Here is a tiny trained network, its code and every weight. The questions are about switching its units off for an input and a target symbol, where a switched-off unit gives its printed mean instead of its output.

import numpy as np


def w(rows, s, z=0):
    codes = np.array(rows[::2]) - 128.0
    scale = np.full(codes.shape[1], s)
    scale[-1] = z or s
    return codes * scale


def f(y):
    return y / 2 * (1 + np.tanh(0.7978845608 * (y + 0.044715 * y**3)))


def softmax(a):
    e = np.exp(a - a.max(-1, keepdims=True))
    return e / e.sum(-1, keepdims=True)


def log_softmax(a):
    a = a - a.max(-1, keepdims=True)
    return a - np.log(np.exp(a).sum(-1, keepdims=True))


def net(x, mask):
    ids = ['ΞΣΦΨβεζηθλμω'.index(c) for c in x.split()]
    T = len(ids)
    res = E[ids] + P[:T]
    r = res
    for j in range(3):
        rows = slice(4 * j, 4 * j + 4)
        q, k, v = (r @ M[0][rows].T for M in (Q, K, V))
        z = softmax(np.where(np.tri(T) > 0, q @ k.T / 4**0.5, -1e9)) @ v
        o = O[0][rows]
        res = res + np.where(mask[j], z, o[:, -1]) @ o[:, :-1]
    y = f(res @ A[0][:, :-1].T + A[0][:, -1])
    res = res + np.where(mask[3:15], y, B[0][:, -1]) @ B[0][:, :-1]
    return log_softmax(res[-1] @ U[:, :-1].T + U[:, -1])


Q, K, V, O, A, B = {}, {}, {}, {}, {}, {}
E = w([
[131,47,187],'Ξ',
[135,125,89],'Σ',
[34,2,71],'Φ',
[31,146,147],'Ψ',
[136,132,92],'β',
[136,132,89],'ε',
[235,124,145],'ζ',
[51,143,5],'η',
[129,133,90],'θ',
[67,164,250],'λ',
[135,137,98],'μ',
[181,195,56],'ω',
],0.015)
P = w([
[87,107,253],'0',
[148,97,149],'1',
[163,100,117],'2',
[158,102,118],'3',
[159,98,106],'4',
[157,101,106],'5',
[158,94,105],'6',
[143,95,103],'7',
[154,96,102],'8',
[142,107,122],'9',
],0.0045)
Q[0] = w([
[34,151,163],'head 1',
[93,88,154],'head 1',
[61,140,134],'head 1',
[56,179,160],'head 1',
[97,119,85],'head 2',
[117,137,195],'head 2',
[131,62,148],'head 2',
[148,155,6],'head 2',
[199,143,88],'head 3',
[157,175,134],'head 3',
[62,218,217],'head 3',
[84,150,160],'head 3',
],0.013)
K[0] = w([
[11,36,85],'head 1',
[96,98,109],'head 1',
[49,110,107],'head 1',
[54,87,97],'head 1',
[48,134,66],'head 2',
[138,145,204],'head 2',
[120,35,189],'head 2',
[141,116,31],'head 2',
[209,118,44],'head 3',
[195,181,125],'head 3',
[75,234,159],'head 3',
[93,173,180],'head 3',
],0.012)
V[0] = w([
[189,234,93],'head 1',
[117,189,151],'head 1',
[10,202,111],'head 1',
[202,134,77],'head 1',
[133,60,240],'head 2',
[136,167,120],'head 2',
[150,50,181],'head 2',
[178,160,83],'head 2',
[119,84,126],'head 3',
[130,217,149],'head 3',
[255,74,102],'head 3',
[229,181,157],'head 3',
],0.0066)
O[0] = w([
[103,26,204,121],'head 1',
[46,76,129,81],'head 1',
[34,205,146,3],'head 1',
[221,57,195,190],'head 1',
[82,46,242,100],'head 2',
[133,137,113,110],'head 2',
[99,38,182,137],'head 2',
[118,175,77,129],'head 2',
[51,62,187,157],'head 3',
[183,213,70,61],'head 3',
[168,3,71,219],'head 3',
[160,111,27,123],'head 3',
],0.0047,0.0037)
A[0] = w([
[173,122,220,233],'neuron 1',
[130,182,157,170],'neuron 2',
[182,123,114,117],'neuron 3',
[98,123,175,238],'neuron 4',
[72,168,141,138],'neuron 5',
[161,105,188,193],'neuron 6',
[123,172,156,145],'neuron 7',
[147,219,77,239],'neuron 8',
[96,75,101,239],'neuron 9',
[193,149,116,253],'neuron 10',
[73,83,130,213],'neuron 11',
[6,151,62,36],'neuron 12',
],0.011,0.0045)
B[0] = w([
[118,168,254,247],'neuron 1',
[171,183,139,137],'neuron 2',
[199,176,95,205],'neuron 3',
[15,137,168,179],'neuron 4',
[145,200,55,163],'neuron 5',
[165,79,212,228],'neuron 6',
[199,204,155,132],'neuron 7',
[156,234,115,214],'neuron 8',
[36,72,113,229],'neuron 9',
[161,195,172,255],'neuron 10',
[44,94,105,189],'neuron 11',
[81,81,4,205],'neuron 12',
],0.0058,0.0071)
U = w([
[242,131,238,75],'Ξ',
[84,86,213,185],'Σ',
[203,255,126,84],'Φ',
[71,179,144,155],'Ψ',
[94,158,23,76],'β',
[47,65,104,138],'ε',
[176,27,59,158],'ζ',
[83,182,144,157],'η',
[142,134,114,34],'θ',
[122,148,152,149],'λ',
[112,142,149,174],'μ',
[112,212,221,253],'ω',
],0.0076,0.0056)

Each question gives the input, a string of symbols that net reads in full, and the target symbol t.
The units are the heads (4 rows each of Q, K, V and O) and the neurons (one row each of A and B). Each row of codes is followed by its name. A weight is (code - 128) times the scale printed after its matrix; where a second scale follows, it is the last column's (O, A, B and U).
mask holds one flag per unit, heads first, then neurons. A switched-off unit (its flag False) gives its mean, the last column of its rows in O or B, instead of its output. The means were averaged over made-up inputs and are rounded, as every weight is.
A unit's drop is (log p(t) with every unit on - log p(t) with that unit switched off) / (log p(t) with every unit on - log p(t) with every unit switched off).
The circuit of an input: a set's keep is (log p(t) with only the set's units on - log p(t) with every unit switched off) / (log p(t) with every unit on - log p(t) with every unit switched off). Starting from the 12 units with the biggest drops (on a tie, the unit counted first), units are removed one at a time, each time the one whose removal leaves the highest keep (on an exact tie, the one counted first), for as long as the keep stays at least 0.8.
circuit, biggest first: the units of the circuit, biggest drop first
most important unit: the unit with the biggest drop
k most important neurons: the k neurons with the biggest drops, biggest first
heads that matter: for each layer, one digit per head in row order, 1 if its drop is at least 0.15 and else 0, layers parted by /
drop when u is switched off: that unit's drop, to one decimal
input ε η Φ η μ λ η μ, target Φ: heads that matter	010
input ζ ζ ε ζ θ, target ζ: circuit, biggest first	[head 3; head 1; neuron 1]
input ζ θ β β Ξ η η Ξ η Σ, target Φ: most important unit	head 2
input Ψ θ Φ η β ζ β η β η, target β: circuit, biggest first	[neuron 12; head 2; head 1]
input ζ μ μ β Ξ η ζ Φ ω Ψ, target Φ: circuit, biggest first	[head 1; head 3; neuron 8; neuron 5]
input λ η ζ ζ η η ε, target Φ: circuit, biggest first	[head 2; neuron 8]
input β ζ ε ζ Ψ ζ β, target ζ: circuit, biggest first	[head 3; head 1; neuron 1]
input μ η ζ ζ Σ, target ζ: 2 most important neurons	[neuron 1; neuron 4]
input ζ ζ λ Ψ θ, target ζ: 3 most important neurons	[neuron 1; neuron 4; neuron 8]
input ζ Ξ Φ Φ ε, target Σ: heads that matter	011
input η η ζ β ζ μ ζ θ ζ μ, target ζ: circuit, biggest first	[head 3; neuron 1]
input θ Φ ζ Φ λ ε ω, target Φ: 2 most important neurons	[neuron 8; neuron 10]
input θ θ μ η ζ μ η β, target Φ: drop when head 1 is switched off	-0.2
input Σ ζ ζ μ η, target β: drop when neuron 12 is switched off	0.2
input ζ ζ β λ λ η η θ, target Φ: drop when head 2 is switched off	1.3
input β ζ Φ Φ Σ, target Σ: most important unit	head 3
